Below is a small trained network, with its code and all its weights. Each question gives an input and a target symbol and asks what happens when units are switched off, that is, made to give their printed mean instead of their output.

import numpy as np


def w(rows, s, z=0):
    codes = np.array(rows[::2]) - 128.0
    scale = np.full(codes.shape[1], s)
    scale[-1] = z or s
    return codes * scale


def f(y):
    return np.maximum(y, 0)


def softmax(a):
    e = np.exp(a - a.max(-1, keepdims=True))
    return e / e.sum(-1, keepdims=True)


def log_softmax(a):
    a = a - a.max(-1, keepdims=True)
    return a - np.log(np.exp(a).sum(-1, keepdims=True))


def net(x, mask):
    ids = ['γδζθξπστφω'.index(c) for c in x.split()]
    T = len(ids)
    res = E[ids] + P[:T]
    r = res
    for j in range(2):
        rows = slice(4 * j, 4 * j + 4)
        q, k, v = (r @ M[0][rows].T for M in (Q, K, V))
        z = softmax(np.where(np.tri(T) > 0, q @ k.T / 4**0.5, -1e9)) @ v
        o = O[0][rows]
        res = res + np.where(mask[j], z, o[:, -1]) @ o[:, :-1]
    y = f(res @ A[0][:, :-1].T + A[0][:, -1])
    res = res + np.where(mask[2:14], y, B[0][:, -1]) @ B[0][:, :-1]
    return log_softmax(res[-1] @ U[:, :-1].T + U[:, -1])


Q, K, V, O, A, B = {}, {}, {}, {}, {}, {}
E = w([
[80,99,163],'γ',
[216,86,50],'δ',
[151,81,150],'ζ',
[82,219,29],'θ',
[89,100,24],'ξ',
[151,161,128],'π',
[147,113,151],'σ',
[40,10,76],'τ',
[163,125,147],'φ',
[97,144,156],'ω',
],0.014)
P = w([
[146,96,109],'0',
[157,97,134],'1',
[61,70,37],'2',
[175,103,148],'3',
[55,56,17],'4',
[191,94,154],'5',
[62,49,2],'6',
],0.0039)
Q[0] = w([
[42,182,247],'head 1',
[105,72,14],'head 1',
[217,151,186],'head 1',
[241,134,149],'head 1',
[135,92,232],'head 2',
[169,62,246],'head 2',
[92,50,23],'head 2',
[66,3,41],'head 2',
],0.013)
K[0] = w([
[75,133,233],'head 1',
[115,131,28],'head 1',
[231,104,219],'head 1',
[248,99,157],'head 1',
[119,95,214],'head 2',
[148,84,248],'head 2',
[135,18,6],'head 2',
[125,23,55],'head 2',
],0.015)
V[0] = w([
[30,175,80],'head 1',
[80,124,37],'head 1',
[253,105,194],'head 1',
[121,152,191],'head 1',
[153,116,254],'head 2',
[203,207,136],'head 2',
[177,30,144],'head 2',
[71,166,251],'head 2',
],0.0086)
O[0] = w([
[225,152,206,178],'head 1',
[203,118,136,228],'head 1',
[1,131,36,51],'head 1',
[82,150,169,58],'head 1',
[39,170,208,11],'head 2',
[120,214,78,67],'head 2',
[38,67,117,154],'head 2',
[115,191,252,2],'head 2',
],0.0078,0.0063)
A[0] = w([
[89,226,130,228],'neuron 1',
[71,53,120,141],'neuron 2',
[145,121,120,92],'neuron 3',
[164,125,99,53],'neuron 4',
[128,188,237,222],'neuron 5',
[139,95,149,135],'neuron 6',
[63,108,76,164],'neuron 7',
[2,97,219,199],'neuron 8',
[103,72,230,154],'neuron 9',
[163,186,75,86],'neuron 10',
[75,244,110,254],'neuron 11',
[158,126,95,54],'neuron 12',
],0.0086,0.0073)
B[0] = w([
[129,237,55,185],'neuron 1',
[99,79,178,254],'neuron 2',
[106,143,125,179],'neuron 3',
[83,153,144,237],'neuron 4',
[171,215,138,189],'neuron 5',
[145,116,105,206],'neuron 6',
[80,89,126,242],'neuron 7',
[49,151,203,234],'neuron 8',
[143,145,198,212],'neuron 9',
[113,122,255,223],'neuron 10',
[106,228,23,202],'neuron 11',
[100,151,150,225],'neuron 12',
],0.0099,0.0054)
U = w([
[109,130,237,2],'γ',
[95,72,53,167],'δ',
[56,82,189,40],'ζ',
[197,152,172,157],'θ',
[202,112,40,185],'ξ',
[151,189,2,59],'π',
[73,131,138,186],'σ',
[138,59,189,119],'τ',
[73,144,88,167],'φ',
[125,206,152,114],'ω',
],0.008,0.0041)

Each question gives the input, a string of symbols that net reads in full, and the target symbol t.
The units are the heads (4 rows each of Q, K, V and O) and the neurons (one row each of A and B). Each row of codes is followed by its name. A weight is (code - 128) times the scale printed after its matrix; where a second scale follows, it is the last column's (O, A, B and U).
mask holds one flag per unit, heads first, then neurons. A switched-off unit (its flag False) gives its mean, the last column of its rows in O or B, instead of its output. The means were averaged over made-up inputs and are rounded, as every weight is.
A unit's drop is (log p(t) with every unit on - log p(t) with that unit switched off) / (log p(t) with every unit on - log p(t) with every unit switched off).
The circuit of an input: a set's keep is (log p(t) with only the set's units on - log p(t) with every unit switched off) / (log p(t) with every unit on - log p(t) with every unit switched off). Starting from the 12 units with the biggest drops (on a tie, the unit counted first), units are removed one at a time, each time the one whose removal leaves the highest keep (on an exact tie, the one counted first), for as long as the keep stays at least 0.8.
circuit, biggest first: the units of the circuit, biggest drop first
most important unit: the unit with the biggest drop
k most important neurons: the k neurons with the biggest drops, biggest first
which heads matter: for each layer, one digit per head in row order, 1 if its drop is at least 0.15 and else 0, layers parted by /
drop when u is switched off: that unit's drop, to one decimal
input ω τ σ, target τ: circuit, biggest first => (head 2; neuron 11; neuron 1)
input ζ ω θ ω γ, target θ: circuit, biggest first => (head 1; neuron 5)
input θ ζ ξ ζ σ π π, target ξ: most important unit => neuron 8
input ω φ φ θ ζ, target θ: circuit, biggest first => (head 1; neuron 7)
input π θ π, target θ: circuit, biggest first => (head 2; neuron 10; head 1)
input ω π ξ ζ γ ξ π, target ξ: which heads matter => 01
input π θ γ δ φ, target δ: which heads matter => 10
input ξ π ω π σ, target ξ: which heads matter => 00
input σ δ ω ζ, target ζ: 2 most important neurons => (neuron 8; neuron 2)
input ω γ ω θ, target θ: drop when head 1 is switched off => 0.8
input σ π ζ τ ω, target τ: drop when neuron 1 is switched off => 0.1
input γ ω θ ω ω σ φ, target θ: drop when head 1 is switched off => 0.6
input δ τ γ, target τ: drop when neuron 2 is switched off => 0.1
input δ τ π δ ζ, target δ: most important neuron => (neuron 10)
